[[  6.2  -6.5  18.2  34.0 -53.1]
 [ -9.6 -21.3 -13.1 -30.4  63.8]
 [ -4.8 -35.9  30.5  26.0   6.4]
 [  4.1  19.3  27.4  33.2 -41.1]]
->
[[  6.2  -6.5]
 [ -9.6 -21.3]
 [ -4.8 -35.9]]

[[-12.7 -54.5]
 [ 48.6  27.7]
 [ 51.3 -22.4]
 [ 12.8 -54.4]]
->
[[-12.7 -54.5]
 [ 48.6  27.7]
 [ 51.3 -22.4]]

[[-14.8 -39.1 -29.6  22.7 -35.0]
 [ -4.4  -4.5   2.2  10.9 -28.9]
 [-34.1 -55.5 -38.9  23.0 -54.4]]
->
[[-14.8 -39.1]
 [ -4.4  -4.5]
 [-34.1 -55.5]]

[[ 62.2  58.5  68.6  -9.5]
 [ 52.6  46.6  69.1 -24.2]
 [-12.6 -24.3 -10.4  -5.0]]
->
[[ 62.2  58.5]
 [ 52.6  46.6]
 [-12.6 -24.3]]

[[-53.4   6.2   3.4]
 [-60.3 -22.3  22.5]
 [ 53.2  12.3  14.7]
 [ 13.6 -30.1  13.4]
 [ 22.8 -49.3 -34.0]]
->
[[-53.4   6.2]
 [-60.3 -22.3]
 [ 53.2  12.3]]

[[ 16.2 -25.8  32.0  10.6]
 [-22.7 -50.4   9.5 -10.5]
 [ 16.0   7.6  12.1 -11.4]]
->
[[ 16.2 -25.8]
 [-22.7 -50.4]
 [ 16.0   7.6]]

[[-24.2 -15.5]
 [ -7.2 -43.6]
 [ 30.4  29.6]
 [ 35.0  50.3]]
->
[[-24.2 -15.5]
 [ -7.2 -43.6]
 [ 30.4  29.6]]

[[-11.5  -5.5]
 [  2.9  37.0]
 [-16.5  52.2]
 [-19.1 -19.0]
 [  0.3   1.0]]
->
[[-11.5  -5.5]
 [  2.9  37.0]
 [-16.5  52.2]]
